Below is a small trained network, with its code and all its weights. Each question gives an input and a class and asks what happens when units are switched off, that is, made to give their printed mean instead of their output.

import numpy as np


def w(rows, s, z=0):
    codes = np.array(rows[::2]) - 128.0
    scale = np.full(codes.shape[1], s)
    scale[-1] = z or s
    return codes * scale


def norm(h):
    return h / np.sqrt((h * h).mean(-1, keepdims=True) + 1e-5)


def f(y):
    return y / 2 * (1 + np.tanh(0.7978845608 * (y + 0.044715 * y**3)))


def log_softmax(a):
    a = a - a.max(-1, keepdims=True)
    return a - np.log(np.exp(a).sum(-1, keepdims=True))


def net(x, mask):
    res = np.array(x, float).reshape(1, 7) / 4 @ E
    u = 0
    for l in range(3):
        y = f(norm(res) @ A[l][:, :-1].T + A[l][:, -1])
        res = res + np.where(mask[u : u + 6], y, B[l][:, -1]) @ B[l][:, :-1]
        u += 6
    return log_softmax(norm(res)[-1] @ U[:, :-1].T + U[:, -1])


A, B = {}, {}
E = w([
[75,173,145,239,123,62,209,183,65],'x0',
[213,2,249,158,215,207,149,42,121],'x1',
[180,146,115,73,157,165,76,127,244],'x2',
[201,3,42,105,94,73,120,202,140],'x3',
[120,53,182,83,119,99,171,226,118],'x4',
[234,110,106,97,210,3,94,90,193],'x5',
[186,147,35,152,195,10,136,89,240],'x6',
],0.0059)
A[0] = w([
[139,153,108,100,138,111,90,54,143,221],'L0N0',
[81,182,83,182,142,96,81,163,174,2],'L0N1',
[97,141,147,119,153,135,195,69,51,103],'L0N2',
[79,147,118,158,187,126,105,210,101,96],'L0N3',
[122,139,130,201,162,160,91,189,255,100],'L0N4',
[104,134,151,176,168,103,200,107,102,170],'L0N5',
],0.0067,0.003)
B[0] = w([
[117,76,118,70,158,154,162,182,121,251],'L0N0',
[162,139,189,156,128,254,220,100,134,174],'L0N1',
[117,94,160,112,185,154,64,126,115,179],'L0N2',
[113,121,99,114,104,136,115,72,156,145],'L0N3',
[103,106,90,175,88,145,70,130,122,184],'L0N4',
[215,62,164,101,133,104,106,194,214,207],'L0N5',
],0.0091,0.0035)
A[1] = w([
[95,254,128,180,127,102,124,123,142,29],'L1N0',
[153,204,119,157,129,123,169,121,124,30],'L1N1',
[170,63,79,95,146,149,159,152,167,254],'L1N2',
[95,99,199,104,177,230,116,134,60,98],'L1N3',
[71,239,135,209,164,129,146,168,178,8],'L1N4',
[119,81,187,123,125,129,25,119,109,75],'L1N5',
],0.0074,0.0028)
B[1] = w([
[150,250,196,115,124,179,101,157,106,152],'L1N0',
[209,190,232,154,151,149,55,96,139,130],'L1N1',
[2,168,66,167,179,81,169,167,105,255],'L1N2',
[206,213,239,105,62,123,178,50,163,227],'L1N3',
[146,87,179,176,75,176,98,114,161,164],'L1N4',
[147,212,157,104,32,130,170,197,75,169],'L1N5',
],0.0081,0.0065)
A[2] = w([
[106,150,2,44,143,124,142,102,119,254],'L2N0',
[151,138,69,160,52,151,172,159,221,54],'L2N1',
[43,193,77,50,184,193,92,108,184,134],'L2N2',
[172,179,151,111,156,200,69,193,50,115],'L2N3',
[172,108,213,67,107,157,189,82,86,59],'L2N4',
[157,197,133,93,149,77,165,143,130,48],'L2N5',
],0.0068,0.0023)
B[2] = w([
[154,60,173,138,255,87,120,205,51,254],'L2N0',
[231,171,159,146,92,95,122,149,219,164],'L2N1',
[145,96,44,208,103,138,77,155,105,232],'L2N2',
[127,126,113,200,124,85,107,59,239,169],'L2N3',
[140,179,114,154,70,223,107,30,145,242],'L2N4',
[178,167,113,207,130,223,135,171,147,147],'L2N5',
],0.0076,0.0048)
U = w([
[154,41,96,130,254,71,102,143,146,254],'0',
[184,204,184,139,98,210,149,17,160,2],'1',
],0.0089,0.00091)

Each question gives the input, the list of numbers given to net, and the class t.
The units are the neurons (one row each of A and B). Each row of codes is followed by its name. A weight is (code - 128) times the scale printed after its matrix; where a second scale follows, it is the last column's (A, B and U).
mask holds one flag per neuron, layer by layer. A switched-off neuron (its flag False) gives its mean, the last column of its row in B, instead of its output. The means were averaged over made-up inputs and are rounded, as every weight is.
A unit's drop is (log p(t) with every unit on - log p(t) with that unit switched off) / (log p(t) with every unit on - log p(t) with every unit switched off).
The circuit of an input: a set's keep is (log p(t) with only the set's units on - log p(t) with every unit switched off) / (log p(t) with every unit on - log p(t) with every unit switched off). Starting from the 12 units with the biggest drops (on a tie, the unit counted first), units are removed one at a time, each time the one whose removal leaves the highest keep (on an exact tie, the one counted first), for as long as the keep stays at least 0.8.
circuit, biggest first: the units of the circuit, biggest drop first
top k neurons: the k neurons with the biggest drops, biggest first
k most important neurons of layer l: the k neurons of layer l with the biggest drops, biggest first
drop when u is switched off: that unit's drop, to one decimal
input [3,5,3,6,8,-7,-3], class 1: circuit, biggest first => L1N3
input [7,7,-3,7,1,6,-8], class 1: circuit, biggest first => L2N4, L1N3
input [7,7,8,-4,-6,0,6], class 0: circuit, biggest first => L1N3, L2N4
input [-6,1,0,-8,0,8,-1], class 0: top 2 neurons => L0N1, L0N0
input [-5,-8,6,-3,-8,-2,6], class 0: top 3 neurons => L0N0, L1N3, L2N0
input [8,2,-4,-1,-2,-4,3], class 0: 2 most important neurons of layer 1 => L1N3, L1N0
input [-1,6,8,5,5,8,-8], class 1: top 2 neurons => L0N5, L1N5
input [-5,-7,8,-3,-1,-7,8], class 0: 2 most important neurons of layer 1 => L1N3, L1N5
input [8,6,1,1,-7,-4,7], class 0: top 2 neurons => L0N5, L1N3
input [1,-2,-7,6,-8,-6,1], class 0: top 2 neurons => L1N3, L2N4
input [5,-6,0,-4,4,7,7], class 1: drop when L1N0 is switched off => 0.1
input [7,-7,-7,1,1,1,2], class 1: drop when L1N0 is switched off => 0.1
input [5,-4,0,-3,7,-2,7], class 1: drop when L0N0 is switched off => 0.1
input [8,-7,3,-2,8,-1,7], class 1: top neuron => L0N1
